B =
[[116 145 121 125 113 120 107]
 [124 153 124 136 126 117 148]]
Rows and columns are counted from 1.
(1, 1) -> 116
(1, 3) -> 121
(1, 5) -> 113
(2, 2) -> 153
(2, 6) -> 117

a = [[125, 134, 120, 127, 128, 145, 142, 130, 130, 130], [121, 137, 123, 127, 121, 138, 127, 132, 124, 135], [126, 128, 127, 127, 134, 102, 132, 129, 135, 115], [129, 134, 127, 128, 132, 116, 129, 134, 134, 132], [131, 128, 138, 129, 126, 108, 105, 133, 126, 139], [137, 128, 128, 129, 137, 135, 138, 132, 137, 136]]
Rows and columns are counted from 1.
(1, 1) -> 125
(4, 7) -> 129
(3, 8) -> 129
(2, 2) -> 137
(2, 10) -> 135
(2, 8) -> 132
(5, 10) -> 139
(3, 9) -> 135
(1, 5) -> 128
(2, 4) -> 127
(4, 9) -> 134
(5, 9) -> 126
(2, 9) -> 124
(5, 7) -> 105
(3, 7) -> 132
(1, 9) -> 130
(6, 10) -> 136
(1, 4) -> 127
(4, 5) -> 132
(4, 8) -> 134
(4, 6) -> 116
(2, 3) -> 123
(1, 8) -> 130
(6, 3) -> 128
(2, 5) -> 121
(6, 9) -> 137
(2, 6) -> 138
(2, 1) -> 121
(6, 4) -> 129

W =
[[128 135 123 124 134 118]
 [133 127 126 143 131 133]
 [130 123 130 124 124 140]
 [125 134 128 124 131 129]
 [125 106 129 123 125 125]
 [129 131 134 127 124 118]
 [130 146 127 132 132 138]
 [130 128 135 132 126 121]
 [132 129 141 135 124 122]
 [125 123 129 122 129 130]
 [130 110 133 136 131 118]
 [128 135 141 126 120 121]
 [132 110 128 134 127 128]]
Rows and columns are counted from 1.
row 1 col 1 => 128
row 10 col 5 => 129
row 8 col 2 => 128
row 1 col 5 => 134
row 7 col 1 => 130
row 13 col 6 => 128
row 13 col 3 => 128
row 7 col 3 => 127
row 6 col 6 => 118
row 6 col 5 => 124
row 2 col 5 => 131
row 12 col 2 => 135
row 2 col 3 => 126
row 13 col 5 => 127
row 6 col 2 => 131
row 12 col 6 => 121
row 10 col 4 => 122
row 3 col 6 => 140
row 4 col 6 => 129
row 8 col 6 => 121
row 7 col 4 => 132
row 12 col 1 => 128
row 11 col 6 => 118
row 8 col 5 => 126
row 10 col 6 => 130
row 1 col 6 => 118
row 8 col 4 => 132

m =
[[146 142 147 140]
 [144 145 144 145]
 [145 142 146 141]
 [147 141 145 140]
 [141 143 149 140]
 [145 145 144 147]
 [147 145 142 147]
 [146 144 142 145]
 [142 145 145 145]
 [143 146 142 147]
 [144 145 145 145]
 [143 146 143 146]
 [144 146 142 148]
 [145 142 144 140]
 [144 145 141 146]]
Rows and columns are counted from 1.
(1, 1) -> 146
(4, 2) -> 141
(4, 3) -> 145
(3, 4) -> 141
(7, 3) -> 142
(12, 4) -> 146
(9, 3) -> 145
(6, 3) -> 144
(6, 1) -> 145
(8, 2) -> 144
(13, 2) -> 146
(1, 4) -> 140
(9, 1) -> 142
(14, 1) -> 145
(7, 2) -> 145
(10, 3) -> 142
(8, 3) -> 142
(10, 2) -> 146
(11, 2) -> 145
(15, 3) -> 141
(2, 1) -> 144
(13, 3) -> 142
(15, 4) -> 146
(5, 3) -> 149

X =
[[133 139 124 123 117 135 134 139 111 131 121 139 124 120 122]
 [123 139 134 133 119 139 121 127 138 125 135 114 128 132 135]
 [116 132 125 133 122 124 138 122 127 119 123 124 119 120 123]
 [131 129 116 127 124 135 118 104 131 132 122 133 111 122 122]]
Indices start at 1.
(1, 1) = 133
(3, 8) = 122
(3, 15) = 123
(3, 14) = 120
(4, 12) = 133
(2, 9) = 138
(1, 13) = 124
(2, 2) = 139
(2, 12) = 114
(2, 15) = 135
(1, 9) = 111
(3, 13) = 119
(3, 2) = 132
(2, 6) = 139
(1, 6) = 135
(3, 6) = 124
(4, 8) = 104
(4, 10) = 132

A =
[[122 111 122 142 144 116 125 150 104 125 114 116]
 [148 148 126 127 121 117 134 149 114 131 108 122]
 [133 112 131 106 118 108 105 132 144 103 102 150]
 [109 145 153 114 148 134 124 124 133 102 141 137]
 [145 103 116 140 105 114 117 145 104 133 138 102]]
Indices start at 1.
row 1 col 1 = 122
row 5 col 7 = 117
row 5 col 4 = 140
row 2 col 10 = 131
row 3 col 12 = 150
row 2 col 8 = 149
row 5 col 12 = 102
row 4 col 5 = 148
row 2 col 6 = 117
row 1 col 11 = 114
row 5 col 5 = 105
row 1 col 10 = 125
row 3 col 2 = 112
row 4 col 7 = 124
row 4 col 2 = 145
row 3 col 8 = 132
row 4 col 4 = 114
row 5 col 10 = 133
row 5 col 8 = 145

x =
118  153  135  146  108  116
104  122  156  110  124  131
153  138  145  115  101  121
Indices start at 1.
row 1 col 1: 118
row 1 col 6: 116
row 2 col 3: 156
row 2 col 1: 104
row 3 col 5: 101

M =
[[122 152 120 131 125 128 129 128]
 [117 155 122 121 121 132 122 129]
 [110 145 127 128 133 115 117 121]
 [122 156 121 120 123 122 119 124]
 [117 153 128 121 130 127 119 125]
 [123 155 126 127 128 124 121 129]]
Rows and columns are counted from 1.
row 1 col 1 = 122
row 5 col 5 = 130
row 6 col 4 = 127
row 2 col 3 = 122
row 3 col 4 = 128
row 5 col 2 = 153
row 1 col 7 = 129
row 4 col 3 = 121
row 4 col 2 = 156
row 3 col 7 = 117
row 1 col 4 = 131
row 4 col 7 = 119
row 1 col 8 = 128

arr =
[[126 115 140 132 149]
 [137 145 110 102 130]
 [150 123 107 110 122]
 [111 123 123 155 126]
 [133 118 144 134 119]
 [125 119 120 143 124]
 [140 130 148 115 117]
 [136 120 113 136 108]
 [126 118 123 146 116]
 [125 119 120 141 124]
 [152 103 141 123 121]]
Rows and columns are counted from 1.
row 1 col 1 => 126
row 6 col 1 => 125
row 11 col 2 => 103
row 7 col 5 => 117
row 9 col 5 => 116
row 4 col 1 => 111
row 7 col 2 => 130
row 4 col 4 => 155
row 10 col 2 => 119
row 3 col 1 => 150
row 5 col 5 => 119
row 8 col 5 => 108
row 4 col 3 => 123
row 9 col 2 => 118
row 10 col 5 => 124
row 2 col 4 => 102
row 7 col 4 => 115
row 10 col 4 => 141
row 1 col 4 => 132
